Below are the code and all the weights of a small trained network. Each question names an input and a class and asks about switching units off, where a switched-off unit gives its printed mean instead of its output.

import numpy as np


def w(rows, s, z=0):
    codes = np.array(rows[::2]) - 128.0
    scale = np.full(codes.shape[1], s)
    scale[-1] = z or s
    return codes * scale


def norm(h):
    return h / np.sqrt((h * h).mean(-1, keepdims=True) + 1e-5)


def f(y):
    return y / 2 * (1 + np.tanh(0.7978845608 * (y + 0.044715 * y**3)))


def log_softmax(a):
    a = a - a.max(-1, keepdims=True)
    return a - np.log(np.exp(a).sum(-1, keepdims=True))


def net(x, mask):
    res = np.array(x, float).reshape(1, 4) / 4 @ E
    u = 0
    for l in range(4):
        y = f(norm(res) @ A[l][:, :-1].T + A[l][:, -1])
        res = res + np.where(mask[u : u + 5], y, B[l][:, -1]) @ B[l][:, :-1]
        u += 5
    return log_softmax(norm(res)[-1] @ U[:, :-1].T + U[:, -1])


A, B = {}, {}
E = w([
[126,152,130,133,116,119,103,134,104],'x0',
[113,231,77,156,165,151,134,16,116],'x1',
[91,117,180,168,63,12,176,117,149],'x2',
[180,126,172,252,69,220,148,147,92],'x3',
],0.0047)
A[0] = w([
[138,132,120,254,144,45,175,141,128,60],'0.n0',
[161,167,111,138,166,89,104,53,149,1],'0.n1',
[70,132,157,145,153,37,166,107,136,88],'0.n2',
[123,228,129,169,124,184,199,153,135,123],'0.n3',
[182,111,111,177,101,197,128,102,112,49],'0.n4',
],0.0068,0.0028)
B[0] = w([
[31,114,200,131,193,118,166,217,173,248],'0.n0',
[76,212,254,158,157,243,152,165,159,175],'0.n1',
[84,165,131,77,15,206,113,104,80,255],'0.n2',
[22,128,36,175,142,83,159,126,137,251],'0.n3',
[77,144,104,43,32,197,162,82,15,238],'0.n4',
],0.0051,0.0031)
A[1] = w([
[123,191,190,97,142,141,111,2,164,87],'1.n0',
[136,127,85,84,128,101,135,27,49,209],'1.n1',
[88,51,125,129,55,121,174,185,71,111],'1.n2',
[153,165,129,162,138,94,116,176,150,254],'1.n3',
[61,105,202,135,96,78,146,150,156,110],'1.n4',
],0.0059,0.00095)
B[1] = w([
[126,136,238,132,109,123,254,198,78,198],'1.n0',
[120,123,170,125,164,163,62,158,42,190],'1.n1',
[187,185,189,222,170,186,68,125,209,254],'1.n2',
[168,68,167,110,101,164,174,167,67,125],'1.n3',
[122,240,158,101,151,60,201,130,56,245],'1.n4',
],0.0053,0.0043)
A[2] = w([
[163,45,117,49,155,131,35,220,149,3],'2.n0',
[73,197,188,160,132,179,152,219,95,193],'2.n1',
[177,139,2,141,98,104,146,17,55,57],'2.n2',
[109,171,174,70,47,30,189,128,138,118],'2.n3',
[66,166,112,127,118,40,171,128,181,123],'2.n4',
],0.0055,0.0027)
B[2] = w([
[1,131,123,41,115,109,125,72,109,151],'2.n0',
[153,61,115,67,150,70,121,134,125,254],'2.n1',
[41,143,171,109,122,109,130,95,103,135],'2.n2',
[96,110,122,149,115,222,100,107,133,192],'2.n3',
[169,156,94,165,92,136,78,136,141,162],'2.n4',
],0.0093,0.0087)
A[3] = w([
[145,138,87,65,182,119,138,124,129,4],'3.n0',
[143,104,119,121,106,165,12,141,168,179],'3.n1',
[83,146,113,178,118,77,136,117,148,28],'3.n2',
[81,107,116,113,100,89,151,126,110,135],'3.n3',
[169,77,115,106,119,122,59,127,165,15],'3.n4',
],0.011,0.0019)
B[3] = w([
[179,98,233,223,120,44,159,190,101,211],'3.n0',
[219,123,45,243,96,214,93,90,208,252],'3.n1',
[254,14,65,185,104,202,53,91,183,175],'3.n2',
[132,226,34,102,121,142,157,77,104,239],'3.n3',
[60,180,25,140,73,164,186,59,141,163],'3.n4',
],0.0072,0.004)
U = w([
[8,182,80,38,120,142,171,76,40,254],'0',
[237,111,7,202,68,217,86,82,252,80],'1',
[255,67,232,147,196,30,134,253,137,35],'2',
],0.0098,0.00085)

Each question gives the input, the list of numbers given to net, and the class t.
The units are the neurons (one row each of A and B). Each row of codes is followed by its name. A weight is (code - 128) times the scale printed after its matrix; where a second scale follows, it is the last column's (A, B and U).
mask holds one flag per neuron, layer by layer. A switched-off neuron (its flag False) gives its mean, the last column of its row in B, instead of its output. The means were averaged over made-up inputs and are rounded, as every weight is.
A unit's drop is (log p(t) with every unit on - log p(t) with that unit switched off) / (log p(t) with every unit on - log p(t) with every unit switched off).
The circuit of an input: a set's keep is (log p(t) with only the set's units on - log p(t) with every unit switched off) / (log p(t) with every unit on - log p(t) with every unit switched off). Starting from the 12 units with the biggest drops (on a tie, the unit counted first), units are removed one at a time, each time the one whose removal leaves the highest keep (on an exact tie, the one counted first), for as long as the keep stays at least 0.8.
circuit, biggest first: the units of the circuit, biggest drop first
top k neurons: the k neurons with the biggest drops, biggest first
top k neurons in layer l: the k neurons of layer l with the biggest drops, biggest first
drop when u is switched off: that unit's drop, to one decimal
input [2,-2,8,-5], class 1: top neuron in layer 2 => (2.n3)
input [3,7,-2,1], class 0: top 2 neurons in layer 2 => (2.n2; 2.n4)
input [-8,1,0,5], class 0: top 2 neurons => (0.n4; 0.n3)
input [1,1,0,2], class 0: top 4 neurons => (0.n4; 0.n3; 1.n1; 3.n1)
input [-3,0,8,4], class 2: top 3 neurons => (1.n2; 3.n1; 0.n0)
input [3,7,-4,0], class 2: top 3 neurons => (0.n1; 3.n0; 1.n0)
input [-6,0,0,-1], class 0: top 4 neurons => (0.n0; 1.n1; 1.n2; 3.n4)
input [0,0,2,6], class 2: top 4 neurons => (1.n2; 2.n0; 3.n1; 2.n1)
input [-3,-1,5,-6], class 1: top 2 neurons => (2.n3; 3.n1)
input [-5,8,-2,0], class 2: top 3 neurons in layer 2 => (2.n3; 2.n1; 2.n0)
input [-5,-4,8,-1], class 1: top 3 neurons => (2.n3; 1.n0; 2.n4)
input [-7,-7,0,-2], class 0: top 3 neurons => (2.n0; 0.n3; 2.n4)
input [7,0,1,8], class 2: top 3 neurons => (1.n2; 2.n3; 2.n4)
input [-1,-1,8,5], class 2: circuit, biggest first => (0.n0)
input [0,5,0,-3], class 2: top 3 neurons => (2.n1; 0.n4; 2.n0)
input [-6,1,-4,7], class 0: top 2 neurons => (0.n4; 2.n2)
input [-6,2,4,0], class 0: top 3 neurons => (0.n2; 1.n4; 3.n1)
input [8,-7,6,-1], class 1: top 2 neurons => (2.n3; 1.n0)
input [-1,-6,1,-3], class 1: drop when 3.n1 is switched off => 0.3
input [8,-3,4,-1], class 1: drop when 2.n3 is switched off => 0.2
input [-2,6,-2,2], class 0: drop when 0.n3 is switched off => 0.4
input [7,6,-8,2], class 0: drop when 2.n2 is switched off => 0.1
input [-4,-7,-6,-5], class 0: circuit, biggest first => (2.n0)
